What can hang from each mark:
vove: mizek
pevu: dabu godi vili
lenaru: kiriru nede
gituv: dabu kiriru zamaru
mizek: pevu zamaru
bezu: dabu lenaru mulog
zamaru: godi mizek
kiriru: bezu mulog sitemiv vili
mulog: godi lenaru
godi: bezu mizek pevu
gake: pevu vove
vili: gake lutute
bege: kiriru mulog
nede: kiriru sitemiv zamaru
dabu: mizek
sitemiv: bege gake gituv kiriru mulog

Each row was made from one small tree. The marks that hang from a mark follow it in brackets, in alphabetical order. Every link used is in the known rows. Write each row's tree.
Each row is shifted at random along 6 fixed directions that mean nothing.
Known rows:
bezu{dabu{mizek{zamaru}} mulog{lenaru}}: [-233 -167   92 -196 -390 -278   61 -412  235  197 -235   75  -43 -163
   86  -85  183 -312 -304  122   19  420  565  -29  161  283  221  154
 -246  131  460  -70 -320 -150  403 -263   38  144 -144  279  275 -142
  337   -4  206 -113  -25  -91   80  -55 -282  152   19   64]
dabu{mizek{pevu{vili{gake}}}}: [-261  -44  280 -192 -293 -188  185 -358 -177  513    1 -216 -270  -36
  -78  -40  -29 -132 -368   -6  294  207  576 -174 -254  228  217  281
 -296  167  407    2  -69  -26  202  -74  259  152 -144 -198   -6   21
   32  198  -29  116  239  368  -44  -17 -137   43  217  253]
pevu{godi{bezu{dabu} mizek} vili{gake lutute}}: [  79  -44 -142   98  128   53  -10  122 -129  315  299 -387  -57  216
   84  -37 -249   -6  -95 -200   74  -23  145 -273 -291 -167 -106  245
  -44 -136 -107 -143  158  -20 -315  143  304  162  120 -184 -407  294
 -368  290  -27  136  357  433 -112  -66  295  104  138   18]
mizek{pevu{godi{bezu} vili} zamaru}: [ -30  -69  419 -104 -485 -148   71 -255  -36  692  140  -24 -250 -220
  249   99   13 -278 -158  216   41  208  235 -224  139  152  198  291
 -283  -29  599 -180  -89  162  392  110  276   58 -413 -188 -114   17
 -103  -20 -266   68  305  114  -20  -86 -443  164   14  346]
vili{gake{pevu{dabu{mizek{zamaru}} godi} vove} lutute}: [ 164  -38 -162  110   60   39   36   10 -104  196  441 -187   63   17
   62  -58 -107  267    5  -40  -75  269  173 -212 -165   41  167  307
   23   60   43  -36  154   94 -390  127  233  236  161  -10  -95  336
 -185  142 -165 -114  311  291   91  -41   82  156   -2 -131]
gake{pevu{godi vili{lutute}} vove{mizek{zamaru}}}: [ 285   44  274 -255  135   11   92 -343 -135  408  -30 -110   -2 -731
 -149  -51   73   36   33  -49  -29  262  397  159 -277   49  357  236
 -262  220   62   23  109  352    9   57  446  443  -99 -312  317 -108
   12   40   23   59    7  360  283  152 -744   36 -191  178]
vili{gake{vove} lutute}: [ 311  -10    8 -248  324 -104  -99 -323  123   59   50 -121  175 -553
 -116 -147   74  128  206  124 -173  488  292  248 -183  105  369  217
 -234  289  -85  277  227  122 -146   31  182  492    4  129  607 -205
  184  -80   53 -230 -130  142  271  199 -594   54 -385 -162]
bezu{dabu lenaru{nede}}: [  19  -58  251 -122  -21  -23   -9 -184  -77  316  -93   41 -217 -110
  -83  257   -3 -313   72   25   96  -47   96  216   24   -4  105  -50
 -434  110  218 -184 -154  -40   92 -100  180  132 -276 -361 -141 -213
  -47  -53  200  124  -27  182 -322 -195 -134   89   74  554]
vove{mizek{pevu{godi{bezu} vili}}}: [ 397  -46  157  -73  188   73  -92  -73  -41  141  -46   61   23 -277
  -41   89 -156 -197  370   83 -170   89 -127  192 -200 -138  205   39
 -186   14   26   20   -5  187  -61    0  130  379 -273 -370  163    3
   -3  -51  -88  123  -37  179  -21  -87 -438   24 -240  118]
gituv{dabu{mizek{pevu{godi}}} kiriru zamaru}: [ -96  -41 -154  342 -277 -119   -3   51  -65  205  626  166 -114  704
  353   89 -223 -102  -79   42 -122  191 -259 -273  215  200  112  -17
  166 -145  620 -165 -157 -308 -272   23  -86  -18  135  121 -367  630
   94 -183 -302 -208  530  189 -124 -408  460  109  317 -135]
mizek{pevu zamaru{godi{bezu{dabu}}}}: [ 222 -113   12  -63  -36 -118  -10  -90  124 -108  -51  185  198 -264
    6   83  160  -76  130  160 -250  284   98  -19   -5   39  128   69
  -74   60  145   31  -53   83   21 -135   15   84  -93  146  316   -7
  253  -75  -60 -104  -67  -41   56  -99 -329  135 -290 -129]
godi{bezu{dabu lenaru mulog} mizek{pevu{vili} zamaru}}: [ 122   14  -74 -198  360   21  -14   71  -20 -162 -299 -163  221 -288
 -410 -243  169    2 -210 -233  -46  -11  303  -79 -484 -204    3  134
  150   13 -375 -118  112  131   82   12   59   22   89  -48  164   -1
   49  280  220  222 -207   46  175   22  -47  -15 -144 -226]
godi{bezu{dabu mulog} pevu}: [ 116 -174  205 -277   12 -148    6 -430   -4  551 -266 -183  -65 -463
   32  -42   90 -322  -73   39   11   73  465   50 -118   67  341  173
 -449   54   91  -64    3   64  320   15  299  322 -148 -191  167 -274
  121   48  208   62   49   96  140  -17 -490   50  -94  132]
nede{sitemiv{mulog{godi{pevu}}}}: [ 186   -3 -436  240  244   34 -129  243  -75 -611  118    7  120  324
  -93  -40 -200  132  219 -104 -162  -43 -331  -15 -268  -65 -124 -184
  182   63 -264  189   -8 -227 -427  -86 -217  -19  412  208   -3  324
  138   99  -82 -134   54   31 -170 -133  407 -181  -67 -385]
sitemiv{bege gituv{kiriru{bezu mulog{godi} vili{lutute}}}}: [ -62 -206  275 -103 -485 -147   70 -315  163  781   12  -31 -168 -280
  424  405  -12 -451   77  291  226   74   94  131  384  369  368  411
 -530  -54  562 -329 -276  -63  172  135  382  342 -138 -357  -13 -159
   68  -85  174   43   98 -316 -131  -84 -350  386   13  468]
bege{kiriru mulog{godi{bezu mizek{pevu}} lenaru}}: [ 288 -133 -280  -34  278 -230 -195  -17   51 -197 -336    5  168 -181
  -48  -80 -158 -190  210  -22 -169  109 -120  172 -318 -144  120 -148
  -24   24 -143   67   12  -24 -164 -201 -133  151  281  -77  386  144
  503   39  118  -45 -132   59   25  -78 -138 -340 -302 -318]
gituv{kiriru{mulog sitemiv{bege gake} vili}}: [ 211  -17  -45  134  -53  171 -222  112   41  146  134   84  188   20
  115  272  -89 -121  352  252   -2  -76 -408   94  166   -9  215  142
   80 -246  -43 -180  -67   46 -263  184 -128  180   16 -169   29   60
 -167 -168   65  147 -128 -448  127 -248  199  280  -32  -20]
sitemiv{gake{pevu} gituv{zamaru} kiriru{bezu{mulog}}}: [-152 -291 -143    1 -568  -66   -1 -111  312  -23  -94   76  250  -62
  294  156   92  -47   27  441   33  205  128 -124  481  355  195  419
   21   17  382  -75 -157  -38  128 -110 -165  140 -129  251  247  -74
    2  116   99 -120 -105 -616  188  -33   75  418    0 -216]
gake{pevu{dabu{mizek{zamaru{godi}}} vili} vove}: [ 209 -151  -82   93 -291 -144  -79 -317  199  272  438  194   23 -124
  382 -123   -5  -10   77  486 -390  772  100 -148  189  289  385  233
  -11  119  503   84 -115   49   84   18 -169  296 -159  297  229  254
   90 -302 -378 -344  224  -51  198 -172 -268  248 -192 -234]
sitemiv{bege kiriru{bezu vili} mulog{lenaru{nede{zamaru}}}}: [-262  -56   55 -131 -345 -202  264 -108 -155   21 -444 -101  -49 -238
 -234  252   66 -121 -215   80  421 -134  162   71 -275  166   -6  180
 -264  149   11 -131 -116  -91   22  -79  181  -80  206 -321  -83 -212
   62  419  409  196 -187 -198 -266   -1  126  -54  179  265]
godi{bezu{dabu lenaru}}: [ 196   30 -341   87  255   -3 -193  110  273 -289   84   91  234   26
   78 -246   94   84  119  144 -354  196 -199  -27   41 -107  -48   -9
  250  -17 -217  102   86  -65  -55  113 -322   40  163  324   91   85
   59 -112    6 -167 -170 -333  119   19   72   19 -258 -419]
bezu{lenaru{kiriru{vili{gake}}} mulog{godi}}: [  24   23   39  -65  332  201  -47  288 -233  -16  -67 -248   15   45
 -268  268  -30 -158   52 -311  223 -486   -9   59 -147 -295 -167   10
 -183  -17 -307 -136   44   29 -286 -114  294   28   41 -376 -179 -103
 -261  263  389  355 -152  297 -226 -182  336   79  106  303]
nede{kiriru{mulog sitemiv{gituv{zamaru}} vili{gake}}}: [   3  130 -114   37   48  333   -1  255 -117 -295 -109 -100  268   48
 -283  212   27  151   13 -158  189 -265  -62  120 -193  -30    9  173
  185 -126 -420 -129  108   55 -352   20   64   -2  302  -56  214  -75
 -177  298  344  260 -222 -220  182  -27  425  189   38 -100]
dabu{mizek{zamaru{godi{pevu{vili}}}}}: [-266  157 -181   24   64 -193  303    9 -274  -62  114 -288 -149  189
 -232 -332   80  255 -573 -352  224   16  395 -375 -719   27 -225   49
  175  155  -87  130  120 -132  -83   84   31 -222  607    4 -270  404
  156  343 -102   47  287  432  -92   69  321 -289  181 -262]
sitemiv{bege gake mulog}: [-135   10 -268  158   12 -138   17  138  -57   50  324 -247  -67  234
  122 -259  -29  292 -132   -2  254 -153 -101 -448 -119   32 -225  144
  272  -40  -65   -3   31 -162 -172  308 -249 -238  440   -7 -530  473
  -93  103 -276 -136  189 -264  -68   46  469 -182  256 -286]
dabu{mizek{zamaru{godi}}}: [ 119 -188   99    7 -280 -194  -67 -223  165  252  114  218  -83  -32
  267  238  -44 -311  236  296 -162  394  -31  125  159  176  266   27
 -333   90  550  -91 -221  -26  119  -81  -44  255 -260  -59   94  -15
  225 -276 -100 -107  130    4 -192 -268 -334  223 -165  216]
gake{pevu{dabu godi{bezu} vili} vove{mizek{zamaru}}}: [ 350  -72 -252  143  -41  253 -129  157  119 -401   -5  211  474 -148
  -21  -94  -48  211  180  250 -465  394  -40  -77   63  -90  107  188
  448  -92 -226   56   94  256 -217 -154  -90  186 -162  347  377  155
 -228  132  -61  -43 -172 -128  423  -31   24  249 -197 -510]
nede{kiriru{bezu{dabu lenaru mulog} vili{lutute}} zamaru}: [-159  349  176 -145  203  148  190   67 -246  535  164 -307 -118 -249
 -163  -78  285  162 -439 -377  310 -447  167 -143 -186 -134  -83  247
   39  -78 -327 -325  193  153   25  443  368 -208  446 -396 -462  -89
 -324  189  330  298  -28 -160  179  144   62   82  210  342]
bege{kiriru{bezu sitemiv{gituv{zamaru}}} mulog{lenaru}}: [-136  -69  -91  -36 -403 -207  -95 -308  274   54 -302  184   96 -128
  228    5    0 -232    0  329  -20  289   25  182  161  275  234  111
  -33   -5  363   35 -188 -115  212  -95 -268   18  209  212  519  -27
  467  -80   71 -156  -75 -460  196   57 -217  -41 -232 -167]
pevu{dabu{mizek{zamaru{godi}}} vili{lutute}}: [   5  -58   27   87  106  206  203  226 -222  -69   46  -53  101  150
 -239  261 -172   95  -73 -310  178 -114   84  -86 -363 -198 -212   90
  119 -168 -153 -288  -54  170 -383 -154  275  -53   36 -300 -177  242
 -268  293   75  294   20  360 -129  -91  294  245  110  171]
dabu{mizek{pevu{godi vili} zamaru}}: [-456  259  278  -60 -145  -62  412   15 -458  627  211 -449 -362   27
 -169 -252  148  254 -810 -522  602 -367  526 -573 -439  -54 -264  253
  211  -78   55 -266  121  184  118  328  365 -366  342 -447 -694  406
 -246  407 -105  365  321  360   92  172  209 -158  479  211]
kiriru{bezu{dabu{mizek{pevu}}} vili}: [ 344  -55  -32 -209  375 -129    3 -269  129   43 -175   25  184 -451
 -147  -88   91  -93  211  144 -185  388   84  264 -487   41  333  111
 -253  170 -107  153   24   38  -29   85  -27  370  125 -176  500 -147
  357 -142   78  -12 -180   22   88   29 -471  -39 -458 -118]
bezu{dabu{mizek{pevu}} mulog{lenaru{nede{kiriru}}}}: [ 653  -98 -261  -44  596 -264 -292 -247  211 -208  281  217  102 -277
    4 -118  -37 -149  637  264 -504  579 -384  434 -244   24  434 -182
 -240  311   79  223 -114 -179 -258   22 -333  568   71  -19  424  121
  584 -494 -129 -393 -157  -34 -185 -295 -434 -134 -530 -240]
bezu{dabu{mizek} mulog}: [ 235 -147 -468  261  272  237 -328  418  256 -540  214  216  430  436
   49   27 -106   51  345  103 -395  138 -402  -46  245 -157  -67  -45
  454 -206 -236 -151 -134 -128 -354 -116 -397   14  -26  362   25  260
  -98 -159   22  -76 -181 -337   12 -307  549  354  -63 -420]
bege{kiriru{sitemiv{gituv{dabu}}} mulog{lenaru{nede{zamaru}}}}: [-182   46 -261  115 -228  -81  -81  -10   45 -402 -164  172  164  199
  -64  -16  -47   87  -98   84   45  143  -53   61   13  147  -57  -52
  341  -36   22   18  -99 -212 -182 -244 -325 -235  378  330  302  206
  307   84  138 -141 -148 -290  114  -12  383 -110   61 -313]
bezu{dabu mulog{godi lenaru}}: [ 142  -95  -81   -7  132  -81 -164  -81  265   59   99   69   58 -136
  241  -45  102 -215  144   15 -168   97  -21   37  352  -62   25  -56
  -40  -42   83  -46 -202  -64   19  -71  -26  183   -4  162  107   54
  195 -228  113 -148 -152 -190  101  -68 -156   90 -160  -73]
pevu{dabu{mizek} godi{bezu{mulog}} vili{gake}}: [ 205 -203   29   43   24  -23  -66 -215   16  521  366 -184  -74   71
  305  -41 -281 -196  143  135  -72  269  111 -141 -141  -33  163  269
 -198  -84  259  -28  -33   -4  -82   92  108  377 -177 -195 -127  279
 -222   16 -272  -43  323  309  -65 -145  -78  123  -60   42]
godi{bezu{lenaru} mizek{zamaru} pevu}: [ 160  -24 -114  -45  187  -42  -35  135 -150  -19 -328 -184  -58  -43
 -269   -7  -76 -159  -19 -165  -28 -174  -22   79 -563 -202   90  -37
 -185   53 -267 -157  206   56   40  137  101  114  111 -366 -145  -67
   35  292  244  285   67  163 -190 -153   44 -139 -108    7]
kiriru{mulog sitemiv{bege}}: [ 133  -96  144  -61  -94   97  -50 -198  -10  100 -348  118  154 -303
 -101  277    6 -214  290  126   62  -67    3  337  -44   69  331   89
 -206  -61  -20 -101 -155   96  -23  -58   78  236  -65 -232  356 -217
  104   12  199  151 -221 -275   71  -73 -237  102 -187  170]
bezu{lenaru{kiriru{vili} nede} mulog{godi}}: [  42   26 -220  186  -90  -73 -280  275  125  -79  436   48 -100  371
  237  115  -65 -232  123  248 -193  140 -388  -79  376   -5 -112   -6
   -7    8  167  -15 -130 -299 -143   32 -170  -19  -51  207 -305  121
 -121 -169   -2 -106   84  -91 -384 -407  437  202   78   21]
bege{kiriru{bezu{lenaru} mulog{godi{pevu}} sitemiv}}: [ 116  133 -243  106   64    4 -124   45   10   95  -52  -43   44  -40
   87  -64   -3  -98   56   35  -70 -122 -208   57 -171  -84  113   44
   48 -100 -184   17   40  -25 -127  221 -132   25  518 -105   53  127
  163   15   73   65   -7 -300   85  -58   68 -152 -228 -185]
gake{pevu{dabu godi{bezu{lenaru} mizek} vili}}: [ 358  113 -454  129  682  -33   86    9 -101 -267  209 -224  188 -132
 -119 -590  -25  417  -21 -247 -225   99  -37 -151 -820 -250  -86    4
  395   77 -513  352  320   70 -362  256 -196  171  653  -42   33  541
   94  201 -275 -138   43  259  204  230   68 -487 -334 -710]
lenaru{kiriru nede{sitemiv zamaru}}: [ 244  211 -141   57  316 -125  -94  -30 -198 -272  309   28   40 -101
 -143  -65   19  272  278   62 -131   63 -389  230 -240  -77   45 -187
   97  190 -189  253  235  -28 -367  185 -163   47  298  -29   10   61
   99 -127  -55 -152  -57   72  -24  -67   12 -250 -133 -137]
nede{sitemiv{gituv} zamaru{mizek}}: [-110  131 -127  236   19   91   31  191 -227   37  457  -94 -360  506
   78   86 -183   71   68 -187  175 -360 -401  -49 -190    9 -118  -93
  -28   43   88 -188  -55 -216 -166  329 -121 -169  389 -364 -681  394
 -102  -17 -189   53  433   27 -386 -208  462  -53  218  285]
dabu{mizek{pevu{vili}}}: [-106    7  -64  192 -123   13  -10  229 -167  227  410 -102 -295  549
   81   50 -253  -79 -118  -15   80  -13 -195 -292 -133   24  -48   66
    5  -52  248 -217 -105 -161  -75  169  -41 -117    3 -222 -571  402
 -193   15 -261  122  429  200 -378 -322  469   90  292  164]
vove{mizek{pevu{godi vili} zamaru}}: [ 127   97   80  -95  123   75   88   20  -90 -282 -166   84  210 -267
 -317 -126   80  146  -26 -112  -63  109  176  -22 -317  -99   -6   73
  239   38 -124  110   28  204  -84 -150   65   55  -38   -4  328  108
   90  168  -67   95 -180  149  215  117 -238  -59 -137 -198]
zamaru{godi{bezu{dabu lenaru{kiriru{mulog}}} pevu} mizek}: [ 330  -13 -198  134  203   22 -214  109  181   89  238  112  223 -158
  245  -28  182  -39  275  148 -295  -23 -266  -62  233 -263   72   76
  298 -233 -256  -55   65  252 -147  165 -224  221  135  -41  -21  185
    5 -205   86   30 -285 -531  331 -186  -16  325 -301 -322]
vili{gake{vove{mizek{pevu}}} lutute}: [  81 -167  140  -66 -507   82 -237  -86  205  142   16  183   94  -37
  110  300 -125 -243  209  454 -231  529  197   74  559  258  440  366
 -250   62  403  -81 -129   44   19 -290  227  414 -656  280  376 -260
 -149  -34  131  -57    9 -130   91 -226 -233  650   11  173]
bezu{dabu{mizek{pevu{vili}}} mulog}: [-279   47 -115  157   -5  123   54  323 -228  269  421 -282 -232  598
   -8  -95 -106   15 -436 -300  242 -267   97 -549 -105  -62 -250  146
  197 -181   25 -366 -133 -203  -84  168   64 -333  196 -126 -790  495
 -341  175 -117  200  425  198 -233 -275  761  141  537  101]
vili{gake{pevu{dabu godi} vove} lutute}: [ 528   11 -115  105  436  109 -152  -31    7  342  665 -143  130 -281
  235 -122  -79  309  398   65 -265  231 -166  -58   23 -118  258  240
   72  -16 -112   53  266  275 -462  360  143  440   98 -118   13  329
 -206 -201 -300 -227  138   72  305   49 -248  138 -289 -219]
pevu{godi{bezu{mulog} mizek{zamaru}} vili{gake}}: [ 290 -117 -127  -22   44   22 -262    9  279 -115   62   -2  439 -224
  106 -166   25   25  172  228 -342  411   87  -95  117 -126  119  282
  351 -134 -110   62  153  210  -34  -28  -95  300 -263  360  434   54
 -122   53  -37  -46 -217 -192  439   29 -159  276 -303 -499]

Which tree is each row?
[ -32  -99  109  -12   28   33  276 -212 -291  202 -151 -196  -97  -33
 -129  -72 -190  -43 -212 -272  221  -71  397  -82 -579  -70  -38   76
 -129  -39  -10   12  -14   69  -95 -175  253  101   66 -346  -67  212
 -100  361  -80  154  185  584  -62   69   10 -229   75   97]  pevu{dabu godi{mizek} vili}
[ 172  -32   54 -254   78 -117   93 -416 -106  144 -136 -123 -116 -431
 -217  -98  -80  -94  -30   51  -83  473  462  225 -483  263  421  163
 -512  441  140  245    0  -47   19 -129  326  474   13  -93  412 -162
  220  100   38 -103  199  554  -42   35 -530  -91 -119  114]  gake{pevu{vili{lutute}} vove{mizek}}
[  20  101   34    1  155  159   52  205 -281  275  246 -413  -47  -10
 -181  -38 -111  193 -217 -337  213 -129  240 -240 -359 -196 -104  268
   82  -65 -227 -215  279  215 -288  193  414   35  110 -280 -331  227
 -438  353   15  262  219  456   52   32  205   94  170  101]  pevu{godi{mizek{zamaru}} vili{gake{vove} lutute}}
[  29   26   -5   89 -375   77 -186  156  -20  464  449 -124 -113  139
  286  199 -122  -84   22  304  -36  188  -69 -217  480  106  204  364
 -129  -92  215 -189   49   48 -154  156  231  207 -242   21 -296  -16
 -443  -49   82   62  275  -46   62 -297  219  522  269  174]  lenaru{kiriru{vili{gake{pevu vove{mizek}} lutute}}}
[  10  -15  164  -76  -90   14   51 -182  -29   34   59   10  165 -184
  -62  -98   68  112  -73   89  -33  246  337 -167  -22   56  108  256
  164   38  136  212   42  166  -20 -195   80  136 -211  157  384  104
  -33  132 -175  -38 -116   95  281  136 -195   92  -97 -189]  mizek{pevu{godi vili{gake}}}
[ 258   62 -204    7  133  215 -268   80  135  -43   45  -65  284 -197
    6  -10  -13   94  251  231  -71  149 -150  133  -36   29  235  259
  131  -91 -280  -17  126  107 -241  185 -198  180  224   60  422   -7
  -33  -97   79    9 -197 -408  342   -6   70  178 -262 -297]  bege{kiriru{mulog sitemiv{gituv} vili{gake{vove}}}}
[ -64  -72   78   27 -520   27  -22   91   23   48   55   42    5  198
   47  178 -170 -177  -91  185  -85  320  213 -238  140  119   74  341
  -66  -37  366  -95 -116  -33   -4 -210  259  107 -388  180   11   68
 -206  258  -71   72  265  170 -109 -186   36  386  145   99]  vove{mizek{pevu{godi{bezu} vili{gake lutute}} zamaru}}
[  60 -213  351    4 -257  214   98  -99  -90  191 -210  252  147 -175
  -30  389  -36 -181  182   19   65 -126  147   72  226  -93  164  132
   24 -232  154 -247 -224  382  -31 -362  200  181 -498 -361  174    2
 -154   94   82  286 -249  -77  189 -127 -188  404  -27  303]  zamaru{mizek{pevu{dabu godi}}}
[-279  -64  253 -249 -177  -81  326 -261 -132  388 -429 -257 -261 -259
 -100  218   80 -320 -314 -274  495 -364  470  179 -251  170   63  172
 -557  150  137 -150 -124  -82  188  -78  490  107  223 -510  -26 -239
  144  381  406  252   14  200 -234  101 -191  -95  118  503]  sitemiv{gituv{kiriru{bezu{lenaru} mulog{godi}}}}
[ -58   75   72  -31  -54  177   58   27 -266 -103 -157  -94  126 -151
 -265  113   23  253  -55 -177  342 -387   83  -16  -62  -75  -85   65
  187  -59 -322  -75   84  208 -224 -117   42  -78  141 -166  -43  -67
 -262  304  277  229 -326 -250  268   80  192   35  245   62]  nede{kiriru sitemiv{gake mulog}}
[ 256    7 -234  149  117 -122 -225   49   33 -244  119  131  112  -15
   66  120  -49  -46  414  220 -227   42 -448  235  111  -95   23 -136
   17   90  -56  127   44  -95 -314   16 -166  183   96   13  -17   40
   83  -78  125  -83 -204 -190 -176 -178   79  -48 -191 -109]  mulog{godi{bezu{lenaru{kiriru nede{sitemiv{bege}}}}}}
[  75 -244 -316  211 -164   97 -146  328  206 -350 -139  116  378  194
  155  310 -104  -92  217   65  -82 -126 -328   46  358  -27    7   79
  340 -258  -84 -305  -57   37 -259 -122  -63  111   27   85  113  124
   12  157  315  114 -243 -484  149 -167  388  380   -6 -358]  sitemiv{gituv{kiriru{bezu} zamaru} mulog{godi{mizek pevu}}}
[ -20 -192   36  149 -375   93 -165  225  159  207  -85  109  -60  205
  325  463 -115 -445  140   81  -22 -220 -223    7  656 -157 -100  -46
 -154 -272  161 -438 -226   30   29 -160  197   47 -353 -109 -312 -112
 -253   17  384  248  -85 -239 -143 -300  224  404  145  377]  mulog{godi{bezu{dabu}} lenaru}
[-357  117   64   82 -519  133   45   62 -170  294 -107  -60  -83  226
   31  168  -53 -104 -370   24  295 -179  144 -200  126   92  -54  163
   70 -230  116 -238  -92  -13   38  -37   50 -275   92  -30 -204   -2
 -246  170  184  289  119 -121   93 -100  415  172  357  191]  bege{kiriru{sitemiv vili}}
[ 144 -127   76  -74  183 -157  257 -339 -347  415  136 -293 -242  -99
  -67   14 -180  -35   21 -222  180   43  343  -18 -713   48  229   93
 -548  248  243   79   29  -42 -219   24  355  319  205 -539 -121  240
  124  208 -214  -27  507  830 -291  -74 -194 -323  -16  247]  vili{gake{pevu{dabu{mizek{zamaru}} godi}}}
[-160   56 -220   68 -185 -215   69  -66  -70 -106   48  -40 -161  222
   22  -32   36  -84 -247  -13  -49   90  120  -49 -111  128  -88  -67
 -186  229  130   86  -25 -375  -53 -111   50 -104  324  176 -236   20
  117  200  153 -138  204  194 -352 -135  269 -191  167   61]  mulog{godi{bezu{dabu lenaru{nede{kiriru zamaru}}}}}
[-285    0  226 -167 -476 -230  181 -228  -79  356 -204 -110 -167 -179
  -50 -115  168  -83 -495  -37  220  121  548 -245  -51  201  153  233
  -84   31  301 -142  -33   77  373  -14  210  -61  -92   -2  -18  -43
  122  211   60  109  158   37  162   33 -191   24  180   80]  godi{mizek{pevu zamaru}}
[ -82  -33  -20  -19  -81  -87  -25  112 -198   87 -371  -78  -24  -30
 -125  226 -119 -204 -100 -131  203 -300   -5   52  -98 -181  -96  -79
   -9 -101 -150 -181   -9   22 -124 -201  179 -149  191 -313  -52    8
   83  294  362  278 -121   74 -102 -122  232 -136  144  141]  bege{kiriru{bezu} mulog{godi{pevu} lenaru{nede}}}
[-261  205  172 -197  -67 -120  257   -1 -306  519   89 -560 -383 -127
 -219   25   62   -1 -564 -385  545 -190  485 -208 -402   33  -46  315
 -293  112 -159 -123  115  -52  -66  234  636   40  354 -372 -350  -35
 -189  465  329  279  259  410 -122   45  194    4  377  372]  kiriru{mulog{lenaru{nede}} vili{gake{pevu} lutute}}
[-426 -105  388  -95 -700   38  256  -11 -339  636 -230 -208 -449  245
  -28  328 -109 -486 -524 -234  437 -350  591 -352   15  122  -36  250
 -530  -79  486 -489 -305 -128  319 -191  638 -187 -284 -404 -658  -35
 -298  480  172  403  570  485 -420 -321  174  193  638  777]  vove{mizek{pevu{godi{bezu{dabu mulog}}} zamaru}}
[-159   88  394 -159 -144  -65  211 -224 -122  856    0 -153 -258 -324
   59   -2  234 -127 -322 -156  310 -231  341 -157  -44  -45   88  256
 -194  -65  236 -351  -21  262  305  313  319  -10   16 -577 -395    4
 -104   71  103  304   51  -70   94   66 -334   76   74  480]  kiriru{bezu{dabu{mizek{pevu{godi} zamaru}} lenaru}}
[ 181   80   47 -207  299  -95   96  -69 -186  -90    2 -174  -79 -178
 -384  -80 -107   12   14 -173   28  227  231   55 -691    5  131  110
 -296  273    1  147   49  -51 -190  -17  282  235   90 -200  193   82
  204  169 -118   11  242  618 -197   -7 -287 -157 -107   58]  vove{mizek{pevu{vili{gake lutute}} zamaru}}
